-1.76, -1.59, -0.03, +3.44, -3.31, -1.47, +0.30, +0.76, -2.70, +0.75, +2.29, +1.53, -0.94, +0.22, +0.80, -0.25, -0.66, -0.41, +0.51, +0.85, -2.11, -1.45, +0.43, -2.25, -2.68, -0.35, -1.06, +1.79, +1.02, +2.81, +0.03, -0.66, +2.01, -0.79 | 4
-3.16, -1.08, +0.90, +2.02, -3.70, -3.12, -0.17, +1.03, -2.35, -0.52, +1.20, +0.83, -1.06, -2.53, -3.90, -0.45, +0.57, -0.05, +0.51, +0.98, -2.69, +0.20, +0.68, -2.61, -1.37, -1.00, -0.81, +2.53, +2.77, -0.85, -1.51, +0.13, +3.05, -0.78 | 7
-3.01, -0.09, +0.71, +2.27, -3.33, -3.19, +1.20, +1.37, -3.26, +0.89, +1.79, +0.92, -0.71, -1.52, -0.59, +0.19, +1.12, -0.60, +0.73, +0.29, -1.26, -0.26, +1.45, -2.44, -2.35, -0.78, -0.44, +1.10, +2.75, +1.30, -0.30, +0.34, +0.27, -0.06 | 7
-1.78, -0.40, +0.38, +2.52, -3.68, -3.42, +0.02, +0.95, -1.23, +0.54, +0.04, -0.17, -1.54, -3.03, -6.04, -0.55, +0.49, -0.09, +0.90, +0.82, -1.26, +1.47, +0.47, -3.17, -1.59, -0.68, -0.79, +2.93, +1.49, +0.34, -2.21, -0.21, +3.74, -1.54 | 7
-2.18, -0.84, +0.13, +4.59, -1.15, -1.09, -0.16, +1.36, -3.16, +0.50, +2.23, +2.50, -0.83, -0.04, +1.32, -1.75, +0.99, -0.17, +1.17, +0.66, -2.32, +0.29, +0.80, -2.30, -2.86, +0.27, +1.00, +1.19, +0.99, +1.61, +1.67, +0.90, +1.51, -0.86 | 3
-1.24, -1.58, -0.20, +5.36, -2.25, -3.64, -0.75, +1.04, -1.96, +0.45, -0.02, +1.19, -1.91, -2.78, -6.81, -0.07, +1.14, +0.49, +0.19, +0.43, -1.77, +0.39, +1.17, -3.00, -3.22, -0.20, +0.09, +2.68, +1.51, +0.46, -1.35, -0.07, +1.64, -1.38 | 1
-1.08, -1.84, +0.19, +3.87, -0.50, -2.60, -0.49, +0.94, -2.40, +1.22, -0.77, +1.95, -1.57, -2.33, -3.48, -0.71, -0.07, -0.37, +1.34, +0.27, -2.16, +0.93, +2.02, -4.09, -3.15, +0.15, -1.23, +2.26, +1.23, +0.22, -0.52, +0.01, +0.57, -1.34 | 3
-1.79, -1.70, +0.37, +3.21, -3.37, -2.70, -0.45, +1.10, -2.17, +0.79, -1.45, +1.36, -2.80, -3.80, -8.04, +0.08, +0.55, +0.82, +1.01, +0.94, -2.60, +1.16, +1.08, -3.70, -3.48, -0.36, -0.06, +2.87, +2.46, -0.11, -1.96, -1.21, +3.47, -2.20 | 1
-2.26, -1.06, +0.08, +5.38, -3.26, +2.02, -1.13, +1.43, -3.54, +1.54, +1.25, +2.15, -1.17, -1.45, -3.12, -0.03, +0.54, +0.09, -0.20, +0.75, -0.61, -0.38, +0.82, -1.73, -3.06, +0.34, -0.05, +1.96, +1.72, +0.93, +1.17, +1.01, +2.82, -1.15 | 2
+0.58, -0.65, +0.41, +3.03, -1.48, +0.15, -0.85, -0.71, -2.49, -0.58, +0.33, +1.38, -0.87, +1.67, -0.53, +0.86, +0.41, -0.22, +0.60, +0.61, -0.89, -0.67, +1.57, -1.16, -1.32, +0.38, +0.15, +0.64, +0.01, -0.10, -0.05, -0.02, -0.07, -2.82 | 1
